Below are the code and all the weights of a small trained network. Each question names an input and a class and asks about switching units off, where a switched-off unit gives its printed mean instead of its output.

import numpy as np


def w(rows, s, z=0):
    codes = np.array(rows[::2]) - 128.0
    scale = np.full(codes.shape[1], s)
    scale[-1] = z or s
    return codes * scale


def f(y):
    return np.maximum(y, 0)


def log_softmax(a):
    a = a - a.max(-1, keepdims=True)
    return a - np.log(np.exp(a).sum(-1, keepdims=True))


def net(x, mask):
    res = np.array(x, float).reshape(1, 6) / 4 @ E
    y = f(res @ A[0][:, :-1].T + A[0][:, -1])
    res = res + np.where(mask, y, B[0][:, -1]) @ B[0][:, :-1]
    return log_softmax(res[-1] @ U[:, :-1].T + U[:, -1])


A, B = {}, {}
E = w([
[139,92,167,216,136,121,1],'x0',
[36,123,63,84,98,51,82],'x1',
[102,217,92,191,221,87,142],'x2',
[94,147,197,31,217,159,78],'x3',
[201,87,30,102,178,160,90],'x4',
[204,59,184,115,172,11,158],'x5',
],0.0056)
A[0] = w([
[148,118,168,202,131,113,38,65],'n0',
[104,174,102,156,90,209,115,66],'n1',
[158,121,86,131,156,140,97,97],'n2',
[128,143,190,73,203,181,104,35],'n3',
[175,71,143,125,166,40,162,34],'n4',
[167,67,182,86,61,185,126,95],'n5',
[126,145,132,74,123,142,185,41],'n6',
[134,110,84,172,93,108,152,16],'n7',
[134,138,161,139,128,125,150,123],'n8',
[130,178,123,173,190,121,140,79],'n9',
[182,79,165,97,152,47,154,58],'n10',
[129,121,146,179,123,129,69,43],'n11',
[105,179,110,199,201,106,153,95],'n12',
[108,151,102,117,120,174,117,104],'n13',
[123,167,98,187,200,110,166,69],'n14',
[100,145,175,32,200,157,84,38],'n15',
[48,165,241,176,69,91,179,131],'n16',
[189,110,53,254,29,111,198,4],'n17',
[130,142,120,110,128,126,159,86],'n18',
[109,160,104,161,183,103,142,67],'n19',
[121,150,87,118,114,185,113,61],'n20',
[128,76,138,96,86,150,138,55],'n21',
[140,54,137,83,25,147,127,65],'n22',
[51,122,70,72,101,44,68,184],'n23',
[120,121,111,153,112,138,143,67],'n24',
[184,86,34,105,177,132,106,89],'n25',
[144,118,130,157,135,145,93,111],'n26',
[131,102,117,125,140,75,139,121],'n27',
[122,143,124,90,130,132,182,49],'n28',
[134,171,109,134,163,115,154,53],'n29',
[132,144,114,85,130,119,179,69],'n30',
[125,127,148,153,150,127,77,34],'n31',
[135,141,113,102,141,138,194,59],'n32',
[109,116,118,137,108,159,128,114],'n33',
[98,158,97,144,106,201,138,49],'n34',
[112,149,131,120,133,155,102,44],'n35',
[105,116,89,125,104,98,122,92],'n36',
[99,139,157,155,133,124,137,113],'n37',
[165,126,132,133,143,85,147,72],'n38',
[140,145,97,95,132,128,206,83],'n39',
[122,139,106,89,138,130,198,62],'n40',
[216,142,197,194,168,240,195,126],'n41',
[170,88,44,121,173,162,106,100],'n42',
[132,145,102,71,122,124,200,72],'n43',
[107,105,139,158,130,105,63,76],'n44',
[166,107,71,107,167,149,132,99],'n45',
],0.0089,0.0014)
B[0] = w([
[99,37,128,162,82,159,89,196],'n0',
[96,170,164,182,158,184,140,205],'n1',
[149,134,167,109,87,122,134,166],'n2',
[81,100,151,90,193,67,132,198],'n3',
[71,189,156,179,161,196,126,208],'n4',
[171,177,62,98,122,139,52,223],'n5',
[119,80,136,147,99,123,93,181],'n6',
[98,103,143,95,163,96,120,169],'n7',
[125,143,135,119,115,133,153,152],'n8',
[136,148,84,100,120,134,69,179],'n9',
[59,194,154,181,160,186,122,212],'n10',
[122,71,130,153,99,142,104,170],'n11',
[158,165,84,97,122,150,52,201],'n12',
[112,156,153,162,151,151,131,174],'n13',
[161,157,80,92,125,135,64,193],'n14',
[95,101,159,94,218,61,113,219],'n15',
[193,171,224,69,54,99,173,241],'n16',
[85,75,175,65,253,58,119,255],'n17',
[127,101,130,135,114,132,115,152],'n18',
[131,159,102,103,116,133,70,174],'n19',
[94,165,166,159,141,155,124,176],'n20',
[140,159,98,117,119,133,74,179],'n21',
[164,175,69,93,136,132,41,223],'n22',
[88,140,31,146,99,84,232,241],'n23',
[107,135,142,121,148,123,125,147],'n24',
[177,154,187,94,63,111,175,209],'n25',
[146,89,128,143,107,133,136,159],'n26',
[105,151,126,154,143,155,148,167],'n27',
[119,83,136,145,100,130,102,171],'n28',
[144,132,103,112,122,130,85,162],'n29',
[123,82,135,152,102,135,111,176],'n30',
[112,83,130,138,106,128,98,156],'n31',
[128,72,132,145,106,134,111,175],'n32',
[121,145,134,144,143,145,114,157],'n33',
[84,168,154,174,153,169,129,190],'n34',
[123,120,141,144,157,135,134,151],'n35',
[106,130,102,134,121,105,164,163],'n36',
[149,136,150,116,104,128,129,155],'n37',
[119,153,136,153,148,154,132,163],'n38',
[145,60,131,152,107,136,105,191],'n39',
[123,71,130,152,97,138,101,184],'n40',
[73,133,15,152,84,71,249,246],'n41',
[179,150,196,100,74,107,155,200],'n42',
[123,69,128,162,91,139,96,197],'n43',
[132,67,111,147,98,138,119,171],'n44',
[168,145,178,111,94,122,151,182],'n45',
],0.023,0.006)
U = w([
[93,72,160,63,253,65,117,75],'0',
[125,2,129,189,82,164,81,121],'1',
[162,186,46,70,139,150,42,91],'2',
[84,194,172,206,185,207,144,71],'3',
[179,155,214,74,68,110,179,146],'4',
[104,122,16,140,124,87,222,255],'5',
[167,107,100,127,170,149,148,195],'6',
],0.0073,0.0012)

Each question gives the input, the list of numbers given to net, and the class t.
The units are the neurons (one row each of A and B). Each row of codes is followed by its name. A weight is (code - 128) times the scale printed after its matrix; where a second scale follows, it is the last column's (A, B and U).
mask holds one flag per neuron, in row order. A switched-off neuron (its flag False) gives its mean, the last column of its row in B, instead of its output. The means were averaged over made-up inputs and are rounded, as every weight is.
A unit's drop is (log p(t) with every unit on - log p(t) with that unit switched off) / (log p(t) with every unit on - log p(t) with every unit switched off).
The circuit of an input: a set's keep is (log p(t) with only the set's units on - log p(t) with every unit switched off) / (log p(t) with every unit on - log p(t) with every unit switched off). Starting from the 12 units with the biggest drops (on a tie, the unit counted first), units are removed one at a time, each time the one whose removal leaves the highest keep (on an exact tie, the one counted first), for as long as the keep stays at least 0.8.
units of the circuit, in order: the units of the circuit, biggest drop first
unit that matters most: the unit with the biggest drop
k most important neurons: the k neurons with the biggest drops, biggest first
drop when u is switched off: that unit's drop, to one decimal
input [-1,-1,4,-3,-4,0], class 2: unit that matters most -> n12
input [5,1,3,3,7,5], class 4: 2 most important neurons -> n25; n42
input [8,2,-1,3,8,2], class 1: 4 most important neurons -> n0; n16; n44; n11
input [-3,-4,6,3,0,8], class 3: 2 most important neurons -> n4; n10
input [-5,-8,6,5,-3,4], class 5: 2 most important neurons -> n41; n17
input [-5,-7,7,2,8,-6], class 4: 2 most important neurons -> n42; n25
input [5,-6,8,3,-3,-8], class 2: 3 most important neurons -> n12; n9; n14
input [4,6,-3,-1,-7,-6], class 4: 2 most important neurons -> n16; n41
input [-7,-1,-4,-6,8,7], class 4: 3 most important neurons -> n25; n42; n45
input [-4,4,4,0,-1,0], class 1: units of the circuit, in order -> n41; n22; n43; n17
input [1,8,8,-1,-1,5], class 2: 3 most important neurons -> n41; n12; n14
input [0,-6,3,-2,-6,0], class 4: 3 most important neurons -> n16; n23; n37
input [-5,6,-7,-5,-2,-2], class 2: 2 most important neurons -> n22; n41
input [-8,-2,8,-5,8,6], class 1: unit that matters most -> n39
input [0,-6,-2,-1,7,-5], class 4: 3 most important neurons -> n42; n25; n23
input [7,3,-2,6,7,-1], class 1: 3 most important neurons -> n0; n17; n16
input [2,-3,-2,-5,2,-5], class 0: drop when n10 is switched off -> 0.3
input [8,-4,6,0,-8,-8], class 1: drop when n0 is switched off -> 1.7
input [8,-8,-6,-8,8,-5], class 0: drop when n17 is switched off -> 2.7
input [4,-4,-2,6,-5,0], class 0: units of the circuit, in order -> n3
